B:
0: [  -8  -14  -70   93   82   11  -57  -33  106  -16  -15   42 -261 -101
  -12  -50   79   75  -34   72  114   -8    6  -59  -27  163   35  -56
  107   31   95  135   62  -18]
1: [  38  -45   95  -22  147  -64   90  -99   26  -24  148  -74  -29   67
   89   92  -31  -65  183   92 -126   81 -147  -54  117  -47   39   -2
   -1   57  -43 -155   36   30]
2: [ 31  71  47  49  28  19  89 -24 -54 -22  34 -53 165  30  60   9  28   1
  45 -83  56 -16 -28   5 -37  32 -16   2 -52 -69 -38 -29 -70  60]
3: [  47  129   23    0   25   75   28   67  -34    7  -50    2  220   38
    1  -60  -55  -17  -45 -156  136  -44   68  106 -113  -58  170   46
 -184 -190  -60   12  -51   63]
4: [ 37  11  38   3  88  -8  43 -33   4  -6  51 -24  30  47  46  15 -29 -36
  59  -1  -3  23 -44   9   9 -33 103  12 -63 -40 -28 -53  16  28]
5: [  51  -11   99  -13  112  -32  100  -79   11  -19   97  -72   56   53
   70   65  -37  -66  159   28  -84   63 -104  -21   77  -50   93   27
  -48   -5  -61 -120   31   64]
6: [  85 -129  -39   58   67  -10   -8  -74  -31   12   29  113  -57   94
   65   -6   -1 -108  -19    7  -70   17  -25   43  -10 -118  280   66
 -103  -29   20   13   94  -20]
7: [ 39 -26  56   8  98 -35  73 -66 -17 -19 104 -37  42  82  82  53  -2 -54
 100  20 -61  35 -90 -20  42 -35  35   8 -37  10 -29 -99  -3  19]
8: [  41 -197 -128  163   85  -25  -83 -138  105   -6   -7  149 -450  -91
   14  -35  134   20  -44  157   -2   25  -31  -91   14  131  169  -22
  158  117  163  190  187  -59]
9: [  74  -90  -12   51   92   -2    0  -83   51    0    4   64 -150   -7
   16   -3   -8  -60   38   51  -38   43  -37    1   26  -40  289   53
  -34  -10   20   40  146   29]
10: [ 117 -122   16   95   -9  -27  124 -107 -224   -1   95   71  264  224
  172   54   60 -163   20 -118 -147   -7  -81   54  -28 -165  121   89
 -164  -37  -37  -91  -40    7]
11: [ -54  376  107 -149   98   90   23  217   69   -6  -22 -173  319   -8
  -61  -58 -172   93    8 -172  285  -50   91  114 -113    8  -42  -45
 -198 -252 -133  -95 -182   82]
12: [ -43   65  -19   14   97  -12  -24   31   29  -11   76  -23  -49   23
   46  -17   37   62  -19   18  105  -31  -18  -28  -41  101 -156  -93
   28   12   43  -11  -89  -59]
13: [  14  152   39  -11   32   52   47   77  -59   -5    8  -39  263   71
   33  -33  -42    1  -26 -152  132  -50   40   86 -102  -36   17    4
 -161 -160  -65  -41 -122   33]
14: [-122  404  175 -158  135   25   97  180   56  -44  119 -314  346    5
   14   25 -102  156  132  -94  242  -31  -24   -5  -31  143 -435 -153
  -44 -122 -130 -218 -307   65]
15: [-166  439  120 -182  158   31    3  256  103  -32  104 -279  253   -2
  -24  -25 -115  206   34  -78  334  -66   34   15  -83  171 -482 -200
  -40 -126  -81 -172 -334  -15]
16: [ 61 -72 -12  59  65 -11  23 -68 -25  -5  45  55 -26  62  64   9  24 -59
  16   5 -36  13 -47   9  -5 -43 145  26 -54  -8   9   0  46  -3]
17: [ -16  -24  -68   87   95    0  -57  -39  107  -15   16   37 -276  -90
    5  -39   88   76  -27   94  103   -7  -10  -75  -12  170  -13  -70
  125   56  105  120   53  -37]
18: [   4   48  182  -95  172  -81  150  -72   19  -35  214 -196  113   96
  108  135  -70  -42  271   78 -129   91 -188  -69  155  -32 -122  -31
   -6   56 -108 -280  -56   57]
19: [ -18   72   50    5   97  -16   52   -9   13  -24   94  -78   39   24
   57   22   21   34   71    7   49    2  -60  -42    5   77 -129  -59
   20    6  -11  -67  -80    7]
20: [  26  -81 -171  183    0   39  -93  -22  -18    3  -57  173 -191  -22
   25 -104  154   42 -191  -21  137  -75   71   -1 -138  117   70  -28
   38   -6  149  226   28  -85]
21: [  11   13  -74  100   48   43  -48  -13   81   -9  -62   56 -185 -102
  -28  -76   67   62  -65   15  142  -27   46  -23  -66  130  111  -25
   49  -31   76  161   65   11]
22: [ 132 -145   27  127   -5  -19  135 -167 -156  -11   68   60  144  124
  139   58   84 -133   71  -62 -156   24 -101   -1   18  -92  180   95
  -78   -4  -22  -38   42   54]
23: [ -38  248  100 -101  123   48   26  116  100  -14   13 -149  142  -35
  -38  -24 -130   70   72  -62  181   -1   25   45  -34   29   -6  -40
 -101 -148  -91  -83  -84   69]
24: [  23  119    9   -9   87   69  -22   50  118   -2  -78  -14  -44  -97
  -72  -71  -74   34  -10  -32  158   -1   68   47  -56   31  236   17
  -73 -137  -20   76   62   76]
25: [ -23    2   26  -30  162  -50   -5  -21   91  -14  120  -45 -147   21
   42   38  -16   14   81  114    1   38  -82  -50   58   40  -50  -68
   45   62   22  -75    5  -39]
26: [-39 154  30 -70 123  20 -34 102  76  -6  42 -63  40  27  -4 -30 -74  48
  -4 -24 150 -21  21  40 -48  18 -45 -63 -80 -85 -27 -57 -88 -23]
27: [  -4  -18  105  -70  159 -104  100  -49  -63  -23  251 -105  127  215
  170  124  -26  -70  160   58 -140   50 -174  -37   98  -87 -194  -53
  -46   78  -61 -277 -116  -52]
28: [ -69  141   97 -144  277  -10  -67   30  387  -24   28 -164 -419 -230
 -134    2 -164  124  190  248  117  116  -47  -96  141  144  121  -88
  128   28   -9  -33  166   69]
29: [ 58  25  79  12  99  11  78 -77  75 -16  13 -59 -36 -60  -2  23 -34 -17
 135  29  -7  58 -64 -31  56  19 194  42 -12 -37 -47 -19  96 116]
30: [ -22  -65  -82  108   93  -25  -52  -63   72  -20   51   45 -287  -56
   38  -21  125   72  -26  114   63  -10  -41  -97   -3  181  -93  -90
  153  103  127  101   28  -69]
31: [-155  417   67  -73  135   75  -30  184  251  -47  -33 -249  -47 -255
 -125  -83  -36  296   37    2  419  -42   69  -71  -69  366 -348 -194
  138 -100   -5   45 -163   75]
32: [ -71  393  118 -161  115   92   10  220  127  -17  -30 -198  256  -60
  -88  -64 -178  123   31 -132  309  -38   92   88  -96   52  -53  -63
 -156 -242 -128  -82 -159   91]
33: [  29  -52  164 -106  166 -131  152  -79 -122  -19  309 -120  254  315
  219  175  -68 -155  226   41 -259   81 -226   -8  138 -208 -143  -10
 -127   70 -113 -390 -126  -45]
34: [  74    0   -1   39   31   30   31  -12  -66    6   -2   54  129   90
   46  -20  -16  -69  -27  -98   18  -16   12   76  -66  -99  209   61
 -153 -109  -31    1    5   25]
35: [ -48  176   37  -34  158   44  -40   40  273  -24  -47 -115 -258 -236
 -120  -55  -56  149   77  102  216   38   22  -72   24  214   55  -74
  106  -41   17   86   80   82]
36: [ -47  213    7  -24  115   79  -60   96  217  -16  -89  -78 -152 -200
 -127  -94  -60  145    0   14  274   -7   81   -9  -58  180   82  -62
   32 -113    7  112   30   73]
37: [-103  329   50 -101  110   50  -22  196   74  -14   34 -157  177   -3
  -27  -56  -76  143  -30  -94  291  -72   63   41 -110  118 -265 -135
  -67 -139  -48  -67 -226  -12]
38: [  49   41  -11   45   22   37   20   22  -80    4   -2   41  161   86
   54  -38    5  -35  -61 -123   70  -43   28   79  -97  -57  106   31
 -143 -119  -16   11  -51    7]
39: [  77 -163  -98  227  -80  -25   84 -119 -302  -13  101  144  208  226
  224   13  244  -80 -115 -135  -66  -94  -58   -1 -113   -3 -156    5
  -40   39   75   31 -147  -91]
40: [  12   93  137  -71  139  -21  102  -16   57  -25  105 -142   96   22
   38   63  -84  -16  183   22  -20   63  -96  -23   75  -18    6   -5
  -43  -32  -89 -159  -20   81]
41: [  37 -218  -71  166   74  -81   16 -185  -17  -24  119   88 -276   26
  122   44  182  -20   36  141 -113   27 -130 -133   63  113  -53  -45
  167  183  129   51   71  -74]
42: [  62 -288 -160  230   46  -49  -53 -195    4   -9   37  202 -422  -14
   87  -11  220  -26  -66  148  -80   12  -71 -105   11  117  111  -13
  172  174  195  188  160  -97]
43: [  34 -322 -101  187  141 -114  -38 -260  118  -28  119  114 -615  -78
   82   56  204   -1   87  312 -160   88 -175 -218  150  185   33  -58
  309  300  196  113  231  -80]
44: [ 115 -133   18   87   46  -21   85 -138  -81   -2   57   59   36   95
  100   45   32 -126   73  -12 -131   36  -84    6   27 -104  232   88
  -72   -5  -15  -30   84   37]
45: [ 14 -22 -30  81  51 -12  19 -40 -32 -15  54  29 -23  43  74  -2  78   3
 -20  -4  33 -23 -33 -24 -31  55 -36 -31  12  15  42  24 -33 -25]
46: [ 21  67  25 -23 105  22  -6  24  73  -3   6 -20 -20  -9  -8 -22 -59   0
  23  -3  80  11   4  31 -20 -12 140   0 -70 -76 -24  -8  26  30]
47: [  58 -242 -138  182   67  -41  -63 -160   27   -3   27  177 -390  -19
   61  -20  163  -23  -55  137  -53   12  -56  -86   12   86  148   -4
  132  133  166  168  162  -79]
48: [ -21  192   63  -60   93   44   21   91   49  -11   19  -99  139    1
  -12  -27  -75   51   28  -72  155  -20   22   45  -59   26  -20  -35
  -92 -125  -62  -57  -93   41]
49: [ -45  113   38  -34  149   -3  -13   29  145  -21   50  -93 -124  -68
  -19   -7  -33   84   71   76  114   23  -30  -50   21  120  -59  -77
   55   -3    8  -25  -14   14]
50: [ -19   67  127  -10  133  -54  129  -75   43  -50  158 -174   27   -4
   82   96   25   36  214   82  -34   58 -160 -115  113  119 -212  -70
   98   75  -42 -155  -58   58]
51: [  60   57   11   56    9   44   60    1  -77   -5  -11   15  190   54
   45  -27   10  -27  -23 -132   69  -34   20   60  -85  -31  110   36
 -128 -125  -35   16  -45   53]
52: [  33  100   57  -33   78   30   43   38   -5    1   18  -39  160   61
   19   -8  -77  -27   29  -84   66   -4    6   69  -40  -74  126   27
 -149 -130  -70  -62  -34   48]
53: [ -37  213    7  -26   79   68  -32  114   98   -6  -46  -59   32  -78
  -61  -84  -52  105  -43  -69  249  -43   83   42 -104  104    3  -54
  -52 -138  -13   56  -67   33]
54: [ -35  -86   46    5  205 -112   26 -125  128  -42  200  -94 -311  -12
   84   99   56   36  192  246 -100   92 -192 -177  167  145 -191 -112
  210  215   60 -110   41  -46]
55: [ 72 -36  62  15  97  -9  72 -89  39 -11  40 -21 -27   7  32  37 -42 -69
 125  33 -67  64 -77  -9  60 -50 231  58 -48 -27 -43 -50 106  79]
56: [   8 -125 -116  156   81  -14  -76 -101  107  -15   -2  102 -416 -111
    8  -40  145   62  -49  140   53    5  -19 -107   -5  191   56  -56
  180  115  159  186  127  -54]
57: [ -35  202   31  -83  103   47  -30  144   49    4   13  -63  130   36
  -18  -54  -99   49  -39  -88  192  -40   64   84  -99  -12   -3  -46
 -140 -147  -48  -46 -111   -7]
58: [ 46  23  50  11  94  12  45 -43  58 -13  11 -34 -27 -27   7   6 -34 -17
  88  16  16  37 -37  -7  25   1 172  27 -37 -45 -30 -14  68  71]
59: [ 54  35  39  60  21  19  93 -39 -74 -14  26 -16 172  53  66  10  32 -30
  37 -88  20 -13 -31  18 -38 -12  52  32 -79 -75 -38 -23 -46  58]
60: [   1  -55   49    8  162  -70   39 -103   98  -29  131  -65 -197  -13
   60   63   16    5  152  157  -72   78 -135 -105  115   69  -29  -51
  104  110   19  -76   63    1]
61: [-142  493   99 -202  189  117  -83  284  320  -19  -85 -251    9 -234
 -200 -115 -215  248   20  -37  455  -29  141   46  -91  203  -89 -139
  -39 -233  -79    5 -114   95]
62: [ -18   35   45  -26  157  -29    1  -23  126  -19   77  -71 -159  -42
    6   19  -29   33  100  107   30   44  -67  -55   61   64    9  -52
   54   31    5  -50   40    9]
63: [  92  -57  -47   62   29   38  -17  -23  -44   15  -46  127   32   71
   24  -51  -17  -88  -73  -81   18  -18   45   95  -81 -124  344   91
 -165 -118    1   69   78   11]
64: [ -52  237   56  -94  145   57  -35  122  187  -11  -26 -120  -40 -112
  -94  -53 -119  105   34    3  223    5   51   20  -35   90   42  -60
  -37 -126  -39   -2  -15   59]
65: [  -2   14   62  -21  151  -39   33  -50   96  -24   99  -81 -118  -13
   36   48  -21   11  131  107  -18   56  -95  -64   83   50   -9  -46
   52   50   -5  -81   32   19]
66: [   2  -69    5   58  122  -55   26 -102   64  -30  114  -24 -205  -12
   64   45   78   24   98  130  -36   40 -112 -112   73  118  -83  -65
  133  120   57  -17   37  -22]
67: [ -23  -29   38  -50  181  -76   -6  -29   54  -16  172  -46 -114  101
   82   58  -28  -22   90  118  -56   45 -109  -43   74  -18  -81  -74
   14   81   16 -141  -24  -79]
68: [ 186 -243   -2  177  -88  -45  194 -184 -410   -1  136  151  441  376
  289   90  143 -264   -8 -199 -270  -30 -124   82  -49 -269  124  150
 -233  -21  -45 -120  -84  -20]
69: [  96 -116  -57   63  -27  -22   39    0 -332   28  122  161  397  406
  220   10   41 -193 -151 -214 -100  -89   -5  166 -142 -290   59   60
 -308  -94  -19 -116 -171 -135]
70: [  12  138   80   -7   24   10  123   41 -154  -18  104  -90  401  167
  120   26    5  -16   34 -167   51  -46  -39   53  -69  -33 -183  -23
 -143 -107  -86 -149 -220   20]
71: [ -43  209  174  -48   56  -40  214   34 -179  -50  228 -242  522  200
  183  114   22   23  162 -141   17  -35 -134  -21    0   35 -501  -92
  -66  -33 -134 -299 -348   29]

[ 278    4   93 -177 -179  228  139   94 -217 -159  -10  -97  227  -82
 -354 -255  -36  129 -112   78  -53  -57  -84  -31  118  -59  -53 -178
 -174 -119 -117 -238  117  226  -11  288] -> 28
[ -87   59 -101  151  -89  -57   -8  -94   81   48   44   60 -155  -37
  167  109   41  -27  -30  105   46   32    2   40  -35 -121  -27   20
  -60   15  135  115  205   61 -122 -223] -> 34
[   8 -159 -170   19 -286  -24 -175   13  -78   90  -50  -73 -172  -53
  401  118 -225  -88 -220   45  321   95  203  131 -420  -59   48   83
  -69 -221   54  289  234  131 -326 -232] -> 11
[  32  -14  -22   78  -29   14    4  -26    7  -44   45   53  -82  -91
  141   50   46  -85  -59  -64  119  -92   -2   86 -140  -82  -19   -5
  -66  -18   60   89   60   42  -66  -26] -> 2
[ 147   -9   76  -29  -35  117   83   14  -91 -156   49    6   50  -82
 -115 -107   76   -5  -51  -28  -13 -110  -60    4   -4  -56  -36 -102
 -106  -30  -62  -76   19  106   31  153] -> 62
[ 107 -105   60  -49  -72   87   16   -4 -121 -193   65  -41  -30  -49
  -34 -119   30  -29  -90   13  -20  -36   41  -58 -130  -17   12  -83
  -95  -80 -151   -5   21  123   21   51] -> 49
[ 220   34  108  -81 -199  203  164   63 -170  -83   18  -59  142  -93
 -248 -150  -26   64  -93   66  -13  -34  -78   -5  106  -72  -52 -123
 -160  -84  -43 -156  138  206  -64  223] -> 27
[ 176   28  198   36    3  170  191   28  -77 -136   99   75   56 -144
 -104  -44  135 -105  -19 -172   42 -205 -104   55    6  -64  -60  -79
  -98   27  -17  -79  -75   69   45  292] -> 65
[ -41 -155 -218    7  -20 -111 -229  -39    8 -103  -24  -14 -165  -17
  312   26  -39  -52 -125    8  162  -13  135   73 -368  -48   47   25
  -33 -116  -20  211   97   28  -94 -260] -> 53
[   8   35  -65   84  -61    0    8  -38   27   -7   23   49  -66  -69
  101   52   32  -29  -52   20   83  -40  -19   75  -67 -103  -33  -10
  -71  -11   95   62  134   59  -85  -78] -> 59
[ 111 -124  188    8  -86  125   80  -25 -141 -211  148  -20  -95  -60
   -4  -89   81 -124  -75  -36  -44  -43   57  -99 -152    3   31  -71
  -88  -45 -202   26  -45  126   43   98] -> 35
[ -78  -75  -13  159  249 -101  -80 -114  117 -217  132  149 -234  -66
  279   76  250 -195   33 -199   40 -200   13   42 -267  -48   14   16
   23   98  -19  168 -146 -113  139 -112] -> 21
[ -28  -80 -234  -74  153 -117 -198  -63   38 -291  -23  -19  -38   36
    3 -170  117  111  -29   92 -103  -61    6  -45 -128  -50   16 -104
  -46  -27 -110  -11   54   10  138 -203] -> 0
[ 100  -48 -274 -190  -98  -11 -156   37  -82 -150 -136 -125  123   20
 -114 -217  -99  224 -140  204    5   22    7   19  -61  -71   -9 -119
 -123 -166  -50  -89  245  151  -53 -108] -> 19
[ -37  -54 -246 -106  244 -137 -209  -92   61 -391  -17  -20   -6   70
 -130 -268  199  181   14  141 -247  -80  -39 -116  -26  -45   12 -167
  -50   24 -173 -103   31   -1  260 -205] -> 56
[ 280  -34  351  -98   11  284  269   35 -219 -356  171   -9  145 -105
 -419 -283  207  -28  -13  -79 -223 -186 -122 -162  134    3  -38 -209
 -140   21 -283 -271 -155  158  232  443] -> 54
[  89  -77  -46   -3 -222   63  -28   29  -99   18   -5  -45  -61  -74
  162   33 -125  -52 -161   23  199   18   89   86 -222  -66    6    3
  -98 -149   20  125  165  142 -205  -46] -> 23
[ 113   71  120   89  -20  116  167    3  -18  -44   78   92   12 -135
  -35   21  115  -83  -13 -110   65 -158 -108   85   28 -103  -68  -49
  -91   45   80  -34   17   56  -13  178] -> 7
[ 128  -35   84  -38  -47  109   74   -5 -105 -194   79  -17   22  -55
 -134 -143   80    1  -51   23  -78  -68  -29  -62  -10  -38   -8 -109
 -104  -33 -122  -82   24  126   60  111] -> 25
[  14 -290 -238 -113 -153  -80 -309   -1 -114 -146  -61 -134 -163   24
  327  -69 -177  -23 -229   80  187   85  255   11 -515    7  103   13
  -52 -252 -169  242  135  118 -154 -285] -> 37
[  -9 -115   62   75  254  -38  -39  -89   39 -327  153  112 -161  -58
  126  -44  276 -171   26 -197  -52 -219    2  -32 -225  -13   21  -48
    0   85 -143   74 -207  -72  228    1] -> 17
[ -19   43  129  167  -25   48  133 -101   23  -85  164   93 -151  -66
   30   47  176 -120   21    5  -76  -40  -40  -62   21  -73  -25  -38
  -66   89    2   40   27   58   27  -24] -> 16
[ 137  155 -236 -127 -177   55   15   66  -47   17 -159  -80  241  -32
 -279 -167 -110  300  -91  248    3   19 -145   94  226 -162 -100 -134
 -175 -105  144 -208  363  185 -136    0] -> 29
[ -79   27 -264  -74  302 -169 -169 -134  120 -403   -5    7   14   89
 -231 -285  270  246   82  216 -359  -78 -114 -156  130  -71  -20 -194
  -49   94 -136 -179   61  -17  320 -239] -> 42
[ -52  -38 -493  -96 -179 -160 -312   -9   25   44 -211 -115  -15   49
  173  -41 -221  231 -175  296  154  140   85  121 -184 -122    6  -15
  -91 -208  126  111  419  121 -248 -418] -> 13
[  54 -165  -70   63 -177   11 -113   37  -61   72  -13   13 -164 -121
  459  175 -155 -206 -194 -168  414  -60  167  220 -484  -56   30  104
  -40 -174   80  314   78   64 -280  -78] -> 32
[ 126   49  238  -21  332  119  197  -74  -24 -500  194  100   91  -54
 -449 -304  449   25  142  -75 -409 -273 -225 -206  249  -25  -52 -243
  -86  198 -255 -321 -238   -1  477  296] -> 43
[ 332   86  400   -2 -276  387  412  101 -242  -14  131    9  172 -198
 -304  -69   18  -93  -77 -103   43 -122 -137   17  182  -72  -85 -109
 -187  -38  -21 -186   27  232  -84  526] -> 18
